Below are the code and all the weights of a small trained network. Each question names an input and a target symbol and asks about switching units off, where a switched-off unit gives its printed mean instead of its output.

import numpy as np


def w(rows, s, z=0):
    codes = np.array(rows[::2]) - 128.0
    scale = np.full(codes.shape[1], s)
    scale[-1] = z or s
    return codes * scale


def softmax(a):
    e = np.exp(a - a.max(-1, keepdims=True))
    return e / e.sum(-1, keepdims=True)


def log_softmax(a):
    a = a - a.max(-1, keepdims=True)
    return a - np.log(np.exp(a).sum(-1, keepdims=True))


def net(x, mask):
    ids = ['αβδεξτφ'.index(c) for c in x.split()]
    T = len(ids)
    res = E[ids] + P[:T]
    u = 0
    for l in range(3):
        r = res
        for j in range(2):
            rows = slice(2 * j, 2 * j + 2)
            q, k, v = (r @ M[l][rows].T for M in (Q, K, V))
            z = softmax(np.where(np.tri(T) > 0, q @ k.T / 2**0.5, -1e9)) @ v
            o = O[l][rows]
            res = res + np.where(mask[u + j], z, o[:, -1]) @ o[:, :-1]
        u += 2
    return log_softmax(res[-1] @ U[:, :-1].T + U[:, -1])


Q, K, V, O = {}, {}, {}, {}
E = w([
[145,161,61,193,203,134,237,57],'α',
[175,150,87,117,144,116,62,128],'β',
[74,70,107,168,116,147,98,123],'δ',
[122,173,153,200,185,184,167,116],'ε',
[122,116,68,96,130,154,171,186],'ξ',
[174,131,167,140,132,108,9,60],'τ',
[112,103,148,95,108,181,118,32],'φ',
],0.013)
P = w([
[100,139,172,88,219,64,148,152],'0',
[87,81,78,155,150,169,105,91],'1',
[108,195,97,131,2,124,156,112],'2',
[181,71,159,65,78,113,161,106],'3',
[71,100,84,179,174,173,54,72],'4',
[137,188,121,157,40,149,133,82],'5',
[177,85,174,61,117,106,170,76],'6',
[53,111,67,168,193,165,79,90],'7',
],0.0097)
Q[0] = w([
[82,137,75,139,69,147,187,61],'0.h1',
[130,118,48,163,180,148,254,227],'0.h1',
[41,178,180,243,184,139,148,102],'0.h2',
[53,86,56,91,180,57,123,129],'0.h2',
],0.0072)
K[0] = w([
[135,135,118,127,93,202,225,53],'0.h1',
[96,178,2,109,147,110,251,227],'0.h1',
[53,150,193,129,108,136,142,91],'0.h2',
[115,47,60,70,71,167,128,71],'0.h2',
],0.0081)
V[0] = w([
[250,211,67,54,150,91,151,177],'0.h1',
[147,188,107,120,76,95,118,62],'0.h1',
[135,122,77,174,26,254,103,79],'0.h2',
[103,45,76,14,85,98,158,60],'0.h2',
],0.0054)
O[0] = w([
[237,202,181,178,246,155,136,212,2],'0.h1',
[222,36,90,78,29,169,115,109,196],'0.h1',
[129,231,48,156,79,254,122,64,197],'0.h2',
[208,49,129,130,253,206,74,122,213],'0.h2',
],0.0063,0.0032)
Q[1] = w([
[82,115,73,123,235,187,120,67],'1.h1',
[84,91,162,162,153,131,58,142],'1.h1',
[238,144,186,110,96,127,117,119],'1.h2',
[161,102,254,59,140,106,166,162],'1.h2',
],0.009)
K[1] = w([
[60,102,145,109,156,127,217,150],'1.h1',
[72,37,173,69,91,100,107,166],'1.h1',
[106,134,127,116,52,169,117,70],'1.h2',
[83,85,162,2,104,236,172,74],'1.h2',
],0.0089)
V[1] = w([
[99,179,175,189,46,165,203,80],'1.h1',
[3,117,153,90,28,142,48,114],'1.h1',
[126,105,199,102,98,107,164,101],'1.h2',
[89,155,53,199,170,100,139,237],'1.h2',
],0.006)
O[1] = w([
[158,191,156,167,171,132,171,2,80],'1.h1',
[50,169,77,27,168,101,216,102,157],'1.h1',
[139,110,184,138,182,144,210,80,168],'1.h2',
[62,109,110,251,117,53,58,182,2],'1.h2',
],0.0078,0.0027)
Q[2] = w([
[45,28,116,141,184,146,74,93],'2.h1',
[95,186,117,115,2,79,166,75],'2.h1',
[39,138,62,168,211,122,56,131],'2.h2',
[147,124,127,94,242,158,91,105],'2.h2',
],0.0065)
K[2] = w([
[37,65,160,54,193,44,149,163],'2.h1',
[65,176,3,176,69,170,85,127],'2.h1',
[55,119,170,128,131,38,111,206],'2.h2',
[122,87,76,170,137,131,96,191],'2.h2',
],0.006)
V[2] = w([
[2,104,84,125,107,168,142,170],'2.h1',
[123,200,81,133,86,110,115,153],'2.h1',
[133,85,65,134,61,155,65,98],'2.h2',
[84,150,57,193,112,160,187,76],'2.h2',
],0.0075)
O[2] = w([
[81,130,139,90,207,187,121,250,167],'2.h1',
[160,215,146,93,90,113,110,212,2],'2.h1',
[63,2,110,107,156,27,207,155,184],'2.h2',
[76,71,213,222,129,141,115,108,64],'2.h2',
],0.0075,0.0038)
U = w([
[232,45,167,193,86,97,137,89,36],'α',
[129,218,18,69,55,33,156,72,65],'β',
[84,118,150,102,193,169,134,192,92],'δ',
[119,208,190,144,129,168,107,74,109],'ε',
[199,101,115,122,65,175,129,191,184],'ξ',
[224,141,136,44,199,151,210,62,113],'τ',
[50,3,141,143,192,29,183,103,255],'φ',
],0.0054,0.0025)

Each question gives the input, a string of symbols that net reads in full, and the target symbol t.
The units are the heads (2 rows each of Q, K, V and O). Each row of codes is followed by its name. A weight is (code - 128) times the scale printed after its matrix; where a second scale follows, it is the last column's (O and U).
mask holds one flag per head, layer by layer. A switched-off head (its flag False) gives its mean, the last column of its rows in O, instead of its output. The means were averaged over made-up inputs and are rounded, as every weight is.
A unit's drop is (log p(t) with every unit on - log p(t) with that unit switched off) / (log p(t) with every unit on - log p(t) with every unit switched off).
The circuit of an input: a set's keep is (log p(t) with only the set's units on - log p(t) with every unit switched off) / (log p(t) with every unit on - log p(t) with every unit switched off). Starting from all 6 units, units are removed one at a time, each time the one whose removal leaves the highest keep (on an exact tie, the one counted first), for as long as the keep stays at least 0.8.
circuit, biggest first: the units of the circuit, biggest drop first
unit that matters most: the unit with the biggest drop
which heads matter: for each layer, one digit per head in row order, 1 if its drop is at least 0.15 and else 0, layers parted by /
input τ φ τ φ φ, target τ: which heads matter -> 01 / 11 / 01
input τ τ φ β φ β φ β, target τ: circuit, biggest first -> [0.h2 1.h2 1.h1]
input τ δ ξ φ φ ξ δ ε, target τ: circuit, biggest first -> [0.h2 1.h1 2.h2 0.h1]
input φ φ τ, target τ: unit that matters most -> 1.h2
input α ξ ξ β, target α: which heads matter -> 10 / 10 / 10
input α τ φ ξ φ φ τ β, target α: circuit, biggest first -> [1.h1 0.h2 2.h1 0.h1]
input ε φ α ξ ξ, target ε: circuit, biggest first -> [0.h2 2.h2 1.h2 0.h1]
input δ φ ε φ α ξ φ δ, target δ: circuit, biggest first -> [2.h1 1.h1 0.h2 0.h1]
input β φ φ τ ε τ φ β, target β: circuit, biggest first -> [2.h2 0.h1 1.h1 1.h2]
input α ε β β β φ ε ξ, target α: circuit, biggest first -> [1.h1 2.h1 0.h1]
input α δ φ φ α β τ φ, target α: circuit, biggest first -> [0.h2 1.h1 2.h1 0.h1]
input ε β ξ β ε α α τ, target ε: which heads matter -> 11 / 01 / 01
input τ ε φ φ α φ φ φ, target τ: circuit, biggest first -> [1.h1 0.h2 1.h2]
input φ ε β φ ε, target φ: circuit, biggest first -> [1.h2 2.h2]
input β δ ε, target ε: circuit, biggest first -> [0.h2 1.h1 2.h2]
input ξ φ ξ φ β, target ξ: unit that matters most -> 0.h2
input δ φ ξ φ φ φ β φ, target δ: circuit, biggest first -> [2.h1 1.h1 0.h2 0.h1]
input φ φ φ φ τ ξ φ β, target φ: which heads matter -> 00 / 01 / 11
input ε β φ ξ, target τ: circuit, biggest first -> [1.h2 0.h1]
input τ β δ φ δ, target τ: unit that matters most -> 0.h2
input δ φ ξ β β, target δ: circuit, biggest first -> [2.h1 1.h1 0.h1 0.h2]
input ξ β α φ ξ, target ξ: which heads matter -> 11 / 10 / 01
input ε ε ε, target ε: which heads matter -> 01 / 10 / 01
input δ α β β β φ β ε, target δ: which heads matter -> 11 / 11 / 10
input φ τ φ ξ, target τ: which heads matter -> 10 / 01 / 00
input φ φ ξ φ τ, target φ: which heads matter -> 10 / 01 / 11
input α φ ξ ε ξ, target α: unit that matters most -> 1.h1
